Each row has two labels, one from each of two sets.
[ -6.0   6.2  14.3  33.2  -6.4 -19.1 -16.3   6.7 -25.0 -33.0 -13.6  -6.8
 -18.1 -20.8 -27.0   6.8   5.0  -7.3  10.8 -19.2  15.5   7.6 -25.9  -6.0] -> [82]/J26
[ -7.2  15.8  10.6  35.8  -3.1 -34.2 -27.8  25.9 -30.6 -30.4 -16.1  -5.2
 -22.2 -35.7 -25.4   5.7   5.6  -5.3  11.8  12.2  11.2  12.7 -30.7  -5.7] -> [82]/J26
[ -5.2  -1.1  10.0  35.5  -4.5 -15.2 -27.4 -20.8 -12.8 -15.4  -3.3 -10.9
 -23.4  -7.5 -24.9   4.3   0.0 -13.3  -7.3 -22.0   1.1   0.0 -24.6 -17.9] -> [82]/J636
[  1.4  18.3  25.6  -2.4  19.5 -15.6  -3.6   9.7   6.7   7.0 -13.4   1.9
  19.2 -20.8  -3.3  -7.9  -5.2  -9.9  37.9  33.2  18.7   1.2  -2.0  -7.6] -> [86]/J223
[ -5.6   5.0 -17.7  17.0   3.5 -42.9 -33.1   2.2   3.5  -9.7   0.6 -13.7
 -22.3 -22.4 -16.1   0.7   6.7  19.4   8.1 -18.1 -14.8   2.6 -17.0 -16.8] -> [82]/J60
[ -1.4   8.4  16.4  15.4  -2.8 -14.2  -7.5  12.1  -5.1 -13.1  -8.4  -4.9
  -3.5 -16.6 -16.2   2.2  -6.0  -0.1  19.0 -20.0  12.9  -0.3 -14.1  -4.6] -> [82]/J223
[ -3.4  -6.0   7.8  18.5  -2.9   5.5 -14.4  -3.9 -19.6   6.3  -0.7  -1.1
  -6.5   2.7  -9.2  -0.9  -3.2 -26.1 -19.3  22.6  -3.1  -6.2  -3.8  -7.7] -> [86]/J636
[ -1.8   2.4  25.5   4.4   7.4  -0.6  -8.0   9.3  -6.4  -4.5  -2.4   0.4
   9.5 -34.0  -4.6   0.3  -2.9   8.7  21.4 -46.3  12.3   4.7 -11.9  -3.4] -> [82]/J223
[ -1.4  24.4  25.6  13.4   4.0 -19.4  -0.3  20.7   2.4 -13.0  -4.0  -3.7
  -5.1 -24.0 -13.7   0.6   0.4   0.7  20.9   0.1   2.3   3.3 -13.8  -4.4] -> [86]/J223
[ -5.4   0.2   6.0  12.8   3.5 -12.9 -19.7   7.5 -15.1 -16.6  -2.1  -4.2
  -4.3 -17.7 -11.4   3.4  -4.5  -6.7   1.4 -15.0  10.7   4.1 -14.3  -4.0] -> [82]/J26
[ -6.3  -4.9 -12.5  17.4   7.2 -29.1 -29.0  -8.8   3.2  -4.8  -6.1 -15.6
 -18.0  -2.8 -13.9   1.4 -29.8  -6.6   3.7  -4.9  -3.9   1.1 -13.0 -21.0] -> [82]/J60
[ -2.7  -2.5   7.3  33.8  -6.9  -9.4 -10.7  -7.4 -14.1 -19.2  -7.2  -8.1
 -28.5   0.4 -18.1   0.3   0.1 -19.1 -10.4   0.3   1.0  -3.3 -17.7 -14.5] -> [82]/J636
[  1.8  23.7  23.4  10.7  10.2 -15.2  -5.4  21.8   2.8  -3.5 -13.2   0.0
   5.6 -18.7  -8.4   3.1  -4.5 -11.6  24.7  37.1  15.1   4.2 -11.7  -3.1] -> [86]/J223
[ -2.5  23.1  25.2  19.9   9.8 -28.7 -11.2  13.8   4.6 -17.3 -15.5  -3.8
   4.2 -39.2 -16.4  -4.5   2.1   6.0  29.3   6.2  10.5   1.3 -19.5 -12.7] -> [86]/J223
[ -3.6  18.7 -10.9  46.7 -22.6 -61.6 -22.3   0.8 -33.6 -69.1 -27.5  -3.5
 -31.5 -31.2 -26.7   4.0  21.2  30.6  27.2 -35.6   6.0  11.3 -41.3  -3.7] -> [82]/J26
[ -5.3  11.7   6.0  25.0   7.8 -33.5 -25.1   8.7  -9.2 -20.7  -9.8 -11.3
 -13.0 -27.8 -17.7   2.6  -1.3   1.5  17.2  -3.5   2.4   6.4 -23.2 -14.2] -> [82]/J223
[ -3.5   5.5  -6.7  14.1  -1.2 -22.9 -26.9   6.8 -21.5 -13.8 -10.2  -0.3
 -13.9 -12.9  -5.3  -1.4   9.3  -4.7  -1.7  36.0  -2.8   1.9 -15.9  -1.4] -> [86]/J26
[ -8.7  20.5   0.1  56.7 -16.6 -56.6 -19.2   1.4 -34.8 -63.4 -25.2 -17.0
 -40.7 -24.9 -33.1  14.5  14.8  10.1  31.0 -25.0  14.8  11.3 -43.9 -17.7] -> [82]/J26
[ -6.3   0.9  17.3  23.9  -1.0  12.7  -0.1  -5.8  -6.9  -4.2  -4.9  -1.7
  -1.5   8.8  -9.5  -3.7  -1.7 -29.9 -18.6  28.8  -0.3  -8.4  -6.9 -11.8] -> [86]/J636
[  2.8  14.9  23.9  12.5   5.4   6.6  -1.0   9.3 -15.5  -4.0 -10.4   5.8
   3.1  -5.7  -3.7   1.6  -8.0 -26.5  12.6  51.7  16.3   3.3  -6.6   0.3] -> [86]/J26
[ -5.9   3.0   1.6  39.3  -8.2 -22.1 -26.9  -0.4 -22.9 -30.7  -8.6 -12.7
 -29.9  -5.4 -25.6   6.6   2.5 -13.5  -6.0  -8.5   4.8   0.8 -27.2 -16.1] -> [82]/J636
[ -2.3   1.2 -16.5  13.8   7.4 -41.4 -21.9 -10.0  10.0  -4.5  -1.7 -19.5
 -26.2  -0.8 -18.2   3.8   0.1   7.1  17.4 -20.3  -1.1   1.7 -12.8 -22.9] -> [82]/J60
[ -0.9  13.6  11.0  15.0   7.7 -24.9 -12.3  10.8  -1.0  -9.6  -5.4  -5.6
  -2.4 -19.4 -12.1   5.8  -3.0  -6.3  16.2   6.2   8.6   4.7 -14.5  -8.9] -> [82]/J223
[ -4.7   1.9 -10.6  -0.2  15.6 -32.3 -21.8  -7.5  17.1   6.7  -5.4  -7.0
  -1.1 -10.3  -1.9  -4.7   2.4   7.9  17.7  16.0  -8.6  -2.1  -5.9 -16.5] -> [86]/J60
[ -5.5  -4.5   6.7  21.7   1.4  -6.4 -16.1  -7.4 -10.2  -9.6  -4.8  -7.6
 -10.6  -4.3 -13.7   2.0  -0.7 -12.2  -0.8 -10.4   0.8   0.7 -14.6 -16.8] -> [82]/J636
[ -5.1  -2.9  -6.5   9.0   5.5 -22.4 -20.5 -10.7   4.5  -0.1  -8.5  -2.7
  -3.7  -9.0  -2.5  -6.9   3.5  -1.3   7.0   9.3 -10.4  -0.1  -3.7 -10.6] -> [86]/J60
[ -5.7   7.1 -20.8   8.2   0.5 -37.3 -23.9   0.5   5.2 -10.6  -2.6  -9.4
 -11.4 -11.0  -9.8   0.0   8.1  20.4   8.5  -8.8  -9.0   3.1  -7.1 -13.2] -> [82]/J60
[ -2.1  14.5   8.4  13.6   6.6 -20.1 -21.1   6.1  -1.7  -7.2  -9.7  -3.3
  -7.7 -14.0 -10.3   0.4  -2.1 -10.9   7.4  35.1   3.3   0.3 -14.1  -7.2] -> [86]/J26
